Here is a tiny trained network, its code and every weight. The questions are about switching its units off for an input and a class, where a switched-off unit gives its printed mean instead of its output.

import numpy as np


def w(rows, s, z=0):
    codes = np.array(rows[::2]) - 128.0
    scale = np.full(codes.shape[1], s)
    scale[-1] = z or s
    return codes * scale


def f(y):
    return y / 2 * (1 + np.tanh(0.7978845608 * (y + 0.044715 * y**3)))


def log_softmax(a):
    a = a - a.max(-1, keepdims=True)
    return a - np.log(np.exp(a).sum(-1, keepdims=True))


def net(x, mask):
    res = np.array(x, float).reshape(1, 7) / 4 @ E
    y = f(res @ A[0][:, :-1].T + A[0][:, -1])
    res = res + np.where(mask, y, B[0][:, -1]) @ B[0][:, :-1]
    return log_softmax(res[-1] @ U[:, :-1].T + U[:, -1])


A, B = {}, {}
E = w([
[115,107,168,188],'x0',
[2,137,77,87],'x1',
[138,58,133,135],'x2',
[81,155,31,163],'x3',
[223,137,6,207],'x4',
[113,216,137,167],'x5',
[191,144,120,73],'x6',
],0.0093)
A[0] = w([
[70,103,77,155,79],'n1',
[2,215,211,65,254],'n2',
[94,146,14,97,165],'n3',
[121,167,233,243,227],'n4',
[17,105,51,123,175],'n5',
[62,110,155,57,246],'n6',
[107,70,176,99,107],'n7',
],0.0073,0.0054)
B[0] = w([
[41,233,138,57,147],'n1',
[111,102,180,160,248],'n2',
[82,60,67,173,183],'n3',
[207,113,178,170,199],'n4',
[29,90,130,154,197],'n5',
[21,60,255,134,207],'n6',
[171,138,167,23,160],'n7',
],0.0092,0.012)
U = w([
[180,16,131,39,173],'0',
[254,16,95,230,214],'1',
[192,215,148,59,130],'2',
[116,157,111,57,2],'3',
[1,70,52,134,44],'4',
[56,61,200,115,184],'5',
],0.0079,0.0074)

Each question gives the input, the list of numbers given to net, and the class t.
The units are the neurons (one row each of A and B). Each row of codes is followed by its name. A weight is (code - 128) times the scale printed after its matrix; where a second scale follows, it is the last column's (A, B and U).
mask holds one flag per neuron, in row order. A switched-off neuron (its flag False) gives its mean, the last column of its row in B, instead of its output. The means were averaged over made-up inputs and are rounded, as every weight is.
A unit's drop is (log p(t) with every unit on - log p(t) with that unit switched off) / (log p(t) with every unit on - log p(t) with every unit switched off).
The circuit of an input: a set's keep is (log p(t) with only the set's units on - log p(t) with every unit switched off) / (log p(t) with every unit on - log p(t) with every unit switched off). Starting from all 7 units, units are removed one at a time, each time the one whose removal leaves the highest keep (on an exact tie, the one counted first), for as long as the keep stays at least 0.8.
circuit, biggest first: the units of the circuit, biggest drop first
unit that matters most: the unit with the biggest drop
k most important neurons: the k neurons with the biggest drops, biggest first
drop when u is switched off: that unit's drop, to one decimal
input [-6,2,6,1,2,3,4], class 4: circuit, biggest first : [n4 n3]
input [-3,-1,-6,-6,3,-5,-7], class 1: circuit, biggest first : [n6 n1]
input [8,-8,7,-2,-6,-3,-6], class 1: circuit, biggest first : [n4]
input [8,1,-6,-7,-1,7,-4], class 1: circuit, biggest first : [n4 n5]
input [-3,-5,4,-4,-2,-4,-3], class 0: circuit, biggest first : [n7 n2 n5]
input [-1,2,8,2,7,-2,-3], class 4: circuit, biggest first : [n4 n1]
input [6,-6,6,0,-4,-6,-3], class 0: 2 most important neurons : [n7 n2]
input [8,-1,-5,-5,1,-4,4], class 1: 2 most important neurons : [n6 n1]
input [-3,-3,-7,-7,3,5,-4], class 1: 3 most important neurons : [n4 n1 n7]
input [-8,-6,8,-2,-4,-3,-7], class 0: 3 most important neurons : [n5 n7 n2]
input [7,5,4,-5,5,7,-7], class 1: 2 most important neurons : [n4 n6]
input [5,3,-7,-4,0,5,1], class 1: drop when n4 is switched off : 0.4
input [6,-6,2,1,-4,4,-5], class 1: drop when n4 is switched off : 0.2
input [7,4,7,6,2,-1,8], class 4: drop when n4 is switched off : 0.1
input [6,2,0,8,8,-2,0], class 4: drop when n7 is switched off : 0.0
input [-6,5,2,3,3,-2,8], class 4: unit that matters most : n3
